Each row is followed by roughly how far along a hidden order it lies, from 0 to 10. A new part has a new order.
In the rows, 100 means zero.
[ 91 103  99 101  98 119 107  76  98 106  94 135  93 108  94 100 108  91
 101  86 106 114 100 120  97 100 104  99  97  94 101 114  89  91 101 105
  73  96 108 107  94  99 105  96  91  96  98 103 123  81 103  99  73 115
 109  97 108 101  72 117  88  90 103 104  96 109 101 107 103 114 113 110
 102 101 109  99 100 103 101  97  97  99  97 108 101 114  96 107  83  99
 102 114  79 105 101  96 101 107  95 105  98 107  96 102  83  96 101  97
  97 114  97 126  95  96  98 133 101 106 102  84 103 105  95  99 101  96
 123 109  92  97  99  95  93 121 110 102  99  88  95 113  89  93  79 105
  96  83 104 102 110  87 110  93 104  98 109 102 124  98  96 122 109  97
  82 104  92  78 120 111 115  91 102  94  93  49 106 103 100 100 116  95
  85 175  84  99 103 100] : 10
[ 88  96  88 102  97 105  98 133  97  99  97  95 104  98 100  97 100  90
  89 104 107  85 101  93 103 151  99  98  95 104 110  96  98 108 101 103
 112 111  89 107  94  89  98 105 101 104  92 103 155  91 101  94 107 114
 100 102  85 100  80  85  89  83  85 109  99 105  99 104 102 100  64  75
  95  98  99 105  96 100 124 105  98  96 105  93  95 111  96  87  97  97
 112 118  81 100 101 102 102 101 101 103 110 119 114  84 101 104  97  84
  97  89  62  93 122  90 103 125 103  96  97  86 103 114 108 101  90 115
 100 113  88 104 119 120  98 116 106  87  83 105 107 101  92  97 103 102
 101 119  98 108 101 105 105  94 104 101 113 100 113  87  91  98  99 100
  77 101 121 111 120 102 112  98 103 100 100  34 106 105 102 101 119 101
 103  57 102  99  94 108] : 5
[102 100 101 102  97  96  98  57  98 103 110  95  96 101  97  98 100  90
 107 105 107  94  99 122  96  39  99 102 105  98 103 103  98  95  99 103
  82 101 121 100  96 114 110 101 101  99  97  98  29  96  97 103  94  91
  93  94 103  98 109 104 113 116  99  98  97 104  99  93  98  83 121 120
 108 101 103  91  98 102  82  95 100  99  91 108 112  64  98 107  94 105
  74  74  83  89  96 100 110  99  98 102  92  79  88 116 104  93 103 117
 103 114 115  96  75 107  98 127  94 109 106  88 103  82  97 102 101  77
 110  94 117  97  83  57 103  86  86 125 103  98  89  96 113  99  92 102
  94  93  88  91 119  95  96  94  98 101  87  99  87  98 108 116 107 103
  77  99  73 105 118 106  87 100  88  97 101 200  98  92  96 100  93  73
 109 132 100  96  97  97] : 1
[ 85  94  77 102  96 102  96 148  97  96  94  95 106  96 102  97  98  90
  84 108 107  75 102  82 104 153  99  98  90 108 113  93  98 111 102 103
 116 115  84 106  93  93  96  93 102 106  90 103 153  95 101  94 116 114
  99 104  82 101  79  76  89  81  81 112 100 103  98 102 101  98  75  70
  94  97  97 106  95  99 123 108  99  95 108  89  93 109  96  84 103  97
 114 121  83  99 101 102 103 100 105 102 113 118 117  81 105 106  96  78
  98  79  59  85 131  89 102 136 105  94  97  81 102 118 111 102  87 120
  93 114  90 106 123 126  99 115 108  87  82 109 111 102  88 100 103 103
 103 139  99 112  98 109 106  95 104 102 113 100 108  84  89  93  98 101
  81 100 131 118 117 102 109  98 105 102  98   0 108  94 104 102  87 108
 108  30 104  99  92 110] : 4
[107 102 104 103 103  83  98  69  98 102 116  67  98  96 103  97 100  93
 100 120 106  88  95 104 102  49  95 102 108  99  91  93 108 108  95 102
 110 107 117  98 121 106  98 107 100 102 100  97  22 109  94 103 116  98
  89  96 105  97 125 104 120 114  99  93 104  95 102  94 100  86 115 128
 110  96  95  90  97 100  98  97 102  98  94 106 107  66 101 104 109 103
  62  79  84  82  94 104 106  94 100 101  89  71  96 106 110  99 104 120
 103 102 120  79  68 107 100 134  88  97 111  89 105  78  93 101  96  82
 106  91  85 101  87  71 103  78  94 135  96 100  92  94 121 110 120 102
  97  99  93  90 108  98  92  95 100 100  83  99  82 100 107 100  96 109
  81  97  95 114 117 139  90 102  95 102 104 200  93 107  99  97 165  81
 114 108 110  99 105  94] : 0
[ 94 103  96 102 102  76  96 107  98  96 111  62 106  88 106  96  99  93
  93 123 104  77  93 102 104  75  93 103  95 101  85  91 107 113  93 102
 127 115  98  98 123  96  88  99  96 102 104  99  44 111  89 100 121 119
  87 105  91 100 108 103 106  98 114  97 110  89 104  97 101  98  98 114
 108  94  86  83  97  96 116 104 106  99 104 101  93  74 103  95 116  96
  78  98  80  89  94 107 100  93 107  99  83  78 107  99 119 103 104 112
 105  88 109  70  84 105 101 134  94  86 103  87 104  85 100 100  97 101
  94 105  62  99  91  95 101  72 103 126  77  94  96  92 114 114 129 102
  99 125  95  92  97 101  95  94  99 100  90  99  84 103 102  64  89 123
  84  97 112 118 120 109 101 120 100 104 110 200  94  96 102  96  80  81
 112  62 112 102 108  97] : 0
[ 81  97  84 102 101  87  90 137  97  93  98  66 111  87 105  96  99  91
  84 113 107  83  99  95 104 127  97 101  84 106  99  91  97 114 101 102
 136 119  86 101 113  88  87 102 100 108  98 101 106 106  95  97 118 116
  92 109  93 102  86  86  93  86 101 102 108  92 100  94  99 100  73  77
  98  97  91  90  99  96 122 108 106  98 111  89  87  96 101  85 116  94
 101 112  73  95  97 106  99  97  98  98  99  94 112  88 112 106 101  96
 103  77  83  68 118  97 103 123 104  87  99  87 102  98 108 100  90 115
  80 119  84 102 109 120 103  86 106  97  69 104 102  97  96 107 123 102
 103 139  93  99  94 110 100  93  99 100 104  99  92  98  92  57  87 120
  81 100 130 129 120 100 107 108 105 104 107   0  97 103 106  98  33  92
 117  27 116 102 104 105] : 1
[ 93 102 106 101 100 112  99  62  98 106  99 121  94 106  93 101 107  91
 109  87 107 124 100 129  94  70 104 100  98  95 106 114  86  90 103 103
  64  96 117 102  92 108 110 103  97  97  98 100  64  91 102 103  68  97
 103  94 115 100  87 111  99 109  99  96  95 107  99  97  97  97 118 113
 106 105 112  94 102 102  80  95  99 101  95 109 108  90  98 109  89 103
  88  92  79  98  99  96 104 106 101 102  98  88  87 114  94  92 103 110
 101 131 111 120  87 102  97 132 100 111 103  87 103  86  96 100 102  84
 110 100  88  94  95  77 100 104  95 109 100  94  91 109  94  93  72 102
  96  65  94  92 114  92 102  93 100  98  98 101 106  98 103 114 109 101
  81 102  78  87 120 108  98 109  97  95  98  90 103  95  96 100  90  87
  98 154  98  98 103  98] : 5
[ 81  98  84 103 100  93  90 127  99  97 100  73 108  90 103  96 103  94
  86 111 107  90  97 103 103 118  97 100  84 104 103  94  93 111 101 103
 132 121  95 105 109  89  92 100  97 106  95 101 107  99  96  97 111 122
  93 106  96 101  77  88  90  83  94 103 106  98 100  98 100 100  79  83
 101  96  96  90  98  96 120 106 104  96 108  92  86  93  99  87 111  96
  94 115  77  94  98 105 101  99 109 101 102  95 111  88 112 103 101  98
 102  88  87  77 114  95 102 133 103  90 104  88 102  94 106 101  86 112
  87 117  93 102 113 112 101  89 110  91  64 101 104 103  95 104 116 102
 102 133  89 101  99 106 104  96 103 100 106 100  95  92  92  67  91 113
  81 101 128 128 119 107 108  98 105 102 102  32 104 111 103  98  98  86
 114  33 107 101 104 104] : 3
[ 97  99  92 101  99 118 105 109  98 105  95 119  96 106  99 100 104  90
  96  89 106 104 100  96 101 134 103  98 101  98 107 103  96 102 101 106
  85 101 101 106  95  94 100  96  95 100  95 104 162  90 108  95  94 109
 107  99  96 101  78 101  89  86  90 105  94 105 100 109 103 110  99  99
  96  99 106 113  97 103 114 100  96  97 102 100 101 133  96  97  91 100
 110 122  83 103 103  97 101 105 104 104 112 119 107  91  93 104  98  85
  94 104  85 119 110  90 100 127 102 102 102  88 103 117  95 100  91 112
 114 106 106 105 116 111  95 131 114  92  97 100 105 111  90  94  89 102
 101 101  97 111 103  93 108  95 107  99 114 103 120  90  90 119 106  88
  81 103 111  87 121  94 112  82 105  97  91  78 105 102  99 100  33 112
  87 118  87  99  99 102] : 10
